Below are the code and all the weights of a small trained network. Each question names an input and a class and asks about switching units off, where a switched-off unit gives its printed mean instead of its output.

import numpy as np


def w(rows, s, z=0):
    codes = np.array(rows[::2]) - 128.0
    scale = np.full(codes.shape[1], s)
    scale[-1] = z or s
    return codes * scale


def norm(h):
    return h / np.sqrt((h * h).mean(-1, keepdims=True) + 1e-5)


def f(y):
    return y / 2 * (1 + np.tanh(0.7978845608 * (y + 0.044715 * y**3)))


def log_softmax(a):
    a = a - a.max(-1, keepdims=True)
    return a - np.log(np.exp(a).sum(-1, keepdims=True))


def net(x, mask):
    res = np.array(x, float).reshape(1, 4) / 4 @ E
    u = 0
    for l in range(2):
        y = f(norm(res) @ A[l][:, :-1].T + A[l][:, -1])
        res = res + np.where(mask[u : u + 9], y, B[l][:, -1]) @ B[l][:, :-1]
        u += 9
    return log_softmax(norm(res)[-1] @ U[:, :-1].T + U[:, -1])


A, B = {}, {}
E = w([
[50,45,165,182],'x0',
[40,252,138,57],'x1',
[72,218,75,245],'x2',
[128,127,126,127],'x3',
],0.0037)
A[0] = w([
[88,87,45,99,51],'0.n1',
[212,159,58,183,94],'0.n2',
[96,196,100,11,4],'0.n3',
[19,140,195,132,25],'0.n4',
[110,225,141,253,218],'0.n5',
[68,43,76,148,157],'0.n6',
[57,242,194,119,230],'0.n7',
[49,102,192,38,101],'0.n8',
[215,94,136,50,144],'0.n9',
],0.0065,0.0021)
B[0] = w([
[115,115,168,137,113],'0.n1',
[182,50,84,144,166],'0.n2',
[108,137,229,118,176],'0.n3',
[87,75,89,159,171],'0.n4',
[142,125,89,173,248],'0.n5',
[81,201,218,123,175],'0.n6',
[53,192,83,73,253],'0.n7',
[62,3,64,45,189],'0.n8',
[141,192,203,126,196],'0.n9',
],0.0059,0.0041)
A[1] = w([
[80,99,148,107,102],'1.n1',
[92,178,136,134,255],'1.n2',
[190,186,103,138,209],'1.n3',
[102,161,121,13,185],'1.n4',
[85,119,125,199,127],'1.n5',
[123,124,156,160,128],'1.n6',
[196,72,169,118,205],'1.n7',
[138,68,199,113,125],'1.n8',
[151,103,78,201,226],'1.n9',
],0.011,0.0027)
B[1] = w([
[82,146,86,144,166],'1.n1',
[150,128,173,171,207],'1.n2',
[155,85,98,191,181],'1.n3',
[254,68,160,177,253],'1.n4',
[193,187,215,59,187],'1.n5',
[174,172,170,43,139],'1.n6',
[99,238,53,203,228],'1.n7',
[22,174,117,121,201],'1.n8',
[125,45,156,5,218],'1.n9',
],0.0064,0.0054)
U = w([
[205,214,71,228,151],'0',
[206,107,244,95,211],'1',
[13,179,144,158,197],'2',
[44,3,122,90,4],'3',
[213,25,35,122,49],'4',
],0.015,0.0031)

Each question gives the input, the list of numbers given to net, and the class t.
The units are the neurons (one row each of A and B). Each row of codes is followed by its name. A weight is (code - 128) times the scale printed after its matrix; where a second scale follows, it is the last column's (A, B and U).
mask holds one flag per neuron, layer by layer. A switched-off neuron (its flag False) gives its mean, the last column of its row in B, instead of its output. The means were averaged over made-up inputs and are rounded, as every weight is.
A unit's drop is (log p(t) with every unit on - log p(t) with that unit switched off) / (log p(t) with every unit on - log p(t) with every unit switched off).
The circuit of an input: a set's keep is (log p(t) with only the set's units on - log p(t) with every unit switched off) / (log p(t) with every unit on - log p(t) with every unit switched off). Starting from the 12 units with the biggest drops (on a tie, the unit counted first), units are removed one at a time, each time the one whose removal leaves the highest keep (on an exact tie, the one counted first), for as long as the keep stays at least 0.8.
units of the circuit, in order: the units of the circuit, biggest drop first
most important unit: the unit with the biggest drop
top k neurons: the k neurons with the biggest drops, biggest first
top k neurons in layer l: the k neurons of layer l with the biggest drops, biggest first
drop when u is switched off: that unit's drop, to one decimal
input [-2,6,0,-8], class 1: units of the circuit, in order -> (1.n4)
input [2,7,-8,-3], class 3: top 2 neurons -> (0.n8 1.n5)
input [-1,0,-7,-1], class 0: top 4 neurons -> (1.n7 1.n9 0.n7 1.n4)
input [1,5,0,8], class 3: top 2 neurons in layer 1 -> (1.n7 1.n4)
input [-6,0,7,3], class 4: top 2 neurons in layer 1 -> (1.n9 1.n7)
input [-6,5,-1,6], class 1: top 2 neurons -> (1.n7 0.n3)
input [1,3,0,6], class 3: top 2 neurons -> (0.n8 1.n7)
input [1,6,-1,-4], class 3: top 3 neurons in layer 1 -> (1.n7 1.n4 1.n5)
input [-5,0,6,-3], class 4: top 3 neurons -> (1.n9 0.n2 1.n7)
input [5,-8,7,3], class 1: units of the circuit, in order -> (1.n5 1.n9)
input [1,6,-4,-3], class 3: top 2 neurons in layer 1 -> (1.n5 1.n1)
input [1,6,-5,-5], class 3: top 2 neurons in layer 1 -> (1.n5 1.n1)
input [0,4,4,-3], class 0: top 3 neurons in layer 1 -> (1.n8 1.n9 1.n2)
input [6,-1,2,-3], class 1: units of the circuit, in order -> (1.n5)
input [1,7,-1,-6], class 3: top 2 neurons -> (0.n8 1.n7)
input [7,0,6,-6], class 1: top 4 neurons in layer 1 -> (1.n5 1.n7 1.n8 1.n9)
input [0,3,1,-3], class 0: top 3 neurons -> (1.n9 1.n4 0.n7)
input [8,0,-2,2], class 2: top 2 neurons -> (0.n6 1.n9)
input [-1,-8,5,-8], class 4: top 2 neurons -> (1.n9 0.n2)
input [-3,-6,-1,-4], class 0: units of the circuit, in order -> (1.n7)
input [2,-6,-2,5], class 2: top 2 neurons in layer 1 -> (1.n8 1.n4)
input [-4,3,0,5], class 1: top 2 neurons in layer 1 -> (1.n7 1.n4)
input [-3,0,1,5], class 4: top 2 neurons in layer 0 -> (0.n2 0.n6)
input [-1,5,-2,-5], class 1: top 2 neurons -> (1.n4 0.n3)
input [0,0,8,-8], class 4: top 3 neurons in layer 1 -> (1.n9 1.n7 1.n8)
input [-6,0,2,-3], class 4: top 2 neurons in layer 0 -> (0.n2 0.n6)
input [-6,-4,5,-4], class 4: most important unit -> 1.n9
input [8,-7,-8,-1], class 2: drop when 1.n7 is switched off -> 0.2
input [3,-2,1,-6], class 1: drop when 0.n8 is switched off -> 0.1
input [-6,-2,4,-4], class 4: drop when 0.n4 is switched off -> 0.0
